Below is a small trained network, with its code and all its weights. Each question gives an input and a target symbol and asks what happens when units are switched off, that is, made to give their printed mean instead of their output.

import numpy as np


def w(rows, s, z=0):
    codes = np.array(rows[::2]) - 128.0
    scale = np.full(codes.shape[1], s)
    scale[-1] = z or s
    return codes * scale


def norm(h):
    return h / np.sqrt((h * h).mean(-1, keepdims=True) + 1e-5)


def f(y):
    return y / 2 * (1 + np.tanh(0.7978845608 * (y + 0.044715 * y**3)))


def softmax(a):
    e = np.exp(a - a.max(-1, keepdims=True))
    return e / e.sum(-1, keepdims=True)


def log_softmax(a):
    a = a - a.max(-1, keepdims=True)
    return a - np.log(np.exp(a).sum(-1, keepdims=True))


def net(x, mask):
    ids = ['ΛΞΩβηψ'.index(c) for c in x.split()]
    T = len(ids)
    res = E[ids] + P[:T]
    r = norm(res)
    for j in range(2):
        rows = slice(2 * j, 2 * j + 2)
        q, k, v = (r @ M[0][rows].T for M in (Q, K, V))
        z = softmax(np.where(np.tri(T) > 0, q @ k.T / 2**0.5, -1e9)) @ v
        o = O[0][rows]
        res = res + np.where(mask[j], z, o[:, -1]) @ o[:, :-1]
    y = f(norm(res) @ A[0][:, :-1].T + A[0][:, -1])
    res = res + np.where(mask[2:18], y, B[0][:, -1]) @ B[0][:, :-1]
    return log_softmax(norm(res)[-1] @ U[:, :-1].T + U[:, -1])


Q, K, V, O, A, B = {}, {}, {}, {}, {}, {}
E = w([
[106,94,49,151],'Λ',
[215,1,78,244],'Ξ',
[96,198,236,174],'Ω',
[64,162,182,47],'β',
[60,21,113,185],'η',
[192,73,88,59],'ψ',
],0.0061)
P = w([
[154,190,252,30],'0',
[154,137,66,199],'1',
[154,151,87,157],'2',
[152,148,98,139],'3',
[134,66,69,104],'4',
[135,80,102,74],'5',
],0.0026)
Q[0] = w([
[148,116,171,160],'H0',
[129,11,128,73],'H0',
[113,172,55,95],'H1',
[114,39,131,103],'H1',
],0.012)
K[0] = w([
[140,198,159,121],'H0',
[104,195,44,145],'H0',
[122,104,114,8],'H1',
[76,109,48,139],'H1',
],0.011)
V[0] = w([
[91,190,2,144],'H0',
[93,75,151,61],'H0',
[119,195,101,140],'H1',
[152,109,195,96],'H1',
],0.0083)
O[0] = w([
[106,120,254,54,209],'H0',
[125,189,109,218,255],'H0',
[179,87,93,109,66],'H1',
[130,98,95,212,140],'H1',
],0.0059,0.002)
A[0] = w([
[97,132,181,154,128],'N0',
[101,134,135,116,126],'N1',
[195,104,204,189,129],'N2',
[125,103,79,116,138],'N3',
[163,113,159,109,88],'N4',
[192,199,177,121,86],'N5',
[146,130,40,148,106],'N6',
[131,144,128,135,120],'N7',
[78,143,67,136,77],'N8',
[178,175,220,234,4],'N9',
[113,82,184,205,53],'N10',
[78,144,99,173,83],'N11',
[148,112,138,116,116],'N12',
[125,144,56,95,138],'N13',
[107,193,2,92,76],'N14',
[118,110,121,119,132],'N15',
],0.0093,0.0042)
B[0] = w([
[163,108,85,122,204],'N0',
[173,136,115,170,167],'N1',
[118,198,130,244,168],'N2',
[149,177,129,181,164],'N3',
[88,115,77,89,117],'N4',
[142,122,220,159,120],'N5',
[168,52,120,90,240],'N6',
[121,112,150,127,125],'N7',
[62,146,140,159,202],'N8',
[161,63,189,19,178],'N9',
[154,146,196,69,161],'N10',
[55,89,124,106,250],'N11',
[107,131,92,113,116],'N12',
[173,184,140,140,167],'N13',
[108,246,173,42,245],'N14',
[141,156,107,162,147],'N15',
],0.012,0.002)
U = w([
[163,97,226,145,93],'Λ',
[218,169,97,91,66],'Ξ',
[132,72,34,113,30],'Ω',
[166,69,102,187,253],'β',
[49,196,156,106,186],'η',
[10,66,127,191,62],'ψ',
],0.013,0.0036)

Each question gives the input, a string of symbols that net reads in full, and the target symbol t.
The units are the heads (2 rows each of Q, K, V and O) and the neurons (one row each of A and B). Each row of codes is followed by its name. A weight is (code - 128) times the scale printed after its matrix; where a second scale follows, it is the last column's (O, A, B and U).
mask holds one flag per unit, heads first, then neurons. A switched-off unit (its flag False) gives its mean, the last column of its rows in O or B, instead of its output. The means were averaged over made-up inputs and are rounded, as every weight is.
A unit's drop is (log p(t) with every unit on - log p(t) with that unit switched off) / (log p(t) with every unit on - log p(t) with every unit switched off).
The circuit of an input: a set's keep is (log p(t) with only the set's units on - log p(t) with every unit switched off) / (log p(t) with every unit on - log p(t) with every unit switched off). Starting from the 12 units with the biggest drops (on a tie, the unit counted first), units are removed one at a time, each time the one whose removal leaves the highest keep (on an exact tie, the one counted first), for as long as the keep stays at least 0.8.
circuit, biggest first: the units of the circuit, biggest drop first
top k neurons: the k neurons with the biggest drops, biggest first
heads that matter: for each layer, one digit per head in row order, 1 if its drop is at least 0.15 and else 0, layers parted by /
drop when u is switched off: that unit's drop, to one decimal
input η β Λ, target η: circuit, biggest first : (N14)
input Λ η η β, target Λ: circuit, biggest first : (N5 N14 N11)
input Ξ Ω Λ β, target Ξ: heads that matter : 10
input ψ ψ Λ β, target ψ: heads that matter : 01
input ψ β ψ Λ, target ψ: circuit, biggest first : (H0 N14 N6)
input Ω Λ β, target Ω: heads that matter : 11
input Λ η η ψ, target Λ: top 2 neurons : (N5 N14)
input Λ β β ψ, target Λ: top 2 neurons : (N5 N11)
input Ω Ξ η Ξ Λ, target Ξ: top 2 neurons : (N11 N8)
input β β η Λ, target β: top 3 neurons : (N14 N11 N2)
input Λ Λ Ω ψ Ω, target Λ: top 3 neurons : (N9 N2 N10)
input Ω Λ Ξ β, target Ω: top 2 neurons : (N14 N10)
input Λ β Ξ, target Λ: top 2 neurons : (N10 N9)
input β Λ Ξ β, target β: drop when H1 is switched off : 0.4
input ψ η β Λ, target ψ: drop when N14 is switched off : 1.3
input Ξ β Λ, target Ξ: drop when N2 is switched off : 0.2
